Small tables with named rows and columns. After each table, cells are looked up by row and column.

Nabageg
cols = Buz, Mebo, Rivi, Lop, Rurozor, Kubipo, Denedap, Kib, Zopi
Vonuro: [53793, 56552, 51138, 54139, 63707, 71597, 70023, 52513, 38910]
Dif: [63473, 53194, 61514, 60987, 61400, 58612, 67954, 59403, 38876]
Nimod: [57927, 68796, 54225, 63156, 39487, 63921, 58515, 51492, 46497]
Nid: [51914, 57534, 81777, 53750, 51094, 59869, 65829, 50687, 21749]
Sirasel: [62830, 52379, 51888, 62957, 59435, 54520, 36890, 42101, 80418]

Mebo of Dif is 53194
Kib of Vonuro is 52513
Denedap of Nid is 65829
Denedap of Sirasel is 36890
Lop of Nid is 53750
Rivi of Sirasel is 51888
Rurozor of Vonuro is 63707
Lop of Vonuro is 54139
Denedap of Dif is 67954
Denedap of Nimod is 58515
Kib of Nid is 50687

Pem =
|  | Dip | Fulevof | Zunili | Fefit | Kitum | Lelirep | Pako | Somogar | Vuga |
|---|---|---|---|---|---|---|---|---|---|
| Koniz | -0.104 | 0.415 | 0.092 | 0.396 | 0.468 | 0.200 | 0.174 | -0.259 | 0.003 |
| Vonaf | -0.179 | 0.217 | 0.082 | 0.258 | 0.045 | 0.046 | 0.694 | 0.851 | 0.520 |
| Nem | 0.084 | 0.520 | 0.337 | -0.062 | 0.743 | 0.050 | 0.569 | 0.153 | -0.022 |
| Reful | 0.257 | -0.136 | 0.473 | 0.272 | 0.137 | -0.036 | 0.051 | 0.979 | 0.119 |
| Zad | 0.646 | 0.487 | 0.203 | -0.021 | -0.036 | 0.023 | -0.405 | 0.672 | 0.151 |
| Nek | 0.311 | -0.209 | 0.304 | 0.478 | -0.194 | 0.416 | -0.509 | 0.405 | 0.512 |
| Pofu | -0.271 | 0.350 | 0.403 | 0.041 | 0.559 | 0.237 | 0.898 | -0.333 | 0.233 |
| Mif | 0.333 | 0.100 | 0.328 | 0.402 | 0.288 | 0.122 | 0.373 | -0.250 | 0.084 |
| Loto | -0.076 | 0.269 | 0.226 | 0.304 | -0.062 | -0.034 | 0.109 | -0.428 | 0.156 |
| Vik | -0.098 | 0.546 | 0.119 | 0.343 | 0.822 | -0.073 | 0.624 | -0.178 | 0.359 |

What is the Fefit of Zad in Pem? -0.021
What is the Zunili of Vonaf in Pem? 0.082
What is the Fulevof of Vonaf in Pem? 0.217
What is the Pako of Nek in Pem? -0.509
What is the Pako of Pofu in Pem? 0.898
What is the Dip of Loto in Pem? -0.076
What is the Dip of Zad in Pem? 0.646
What is the Lelirep of Koniz in Pem? 0.200
What is the Somogar of Pofu in Pem? -0.333
What is the Fefit of Koniz in Pem? 0.396
What is the Vuga of Loto in Pem? 0.156
What is the Lelirep of Nem in Pem? 0.050
What is the Vuga of Vonaf in Pem? 0.520
What is the Lelirep of Vonaf in Pem? 0.046

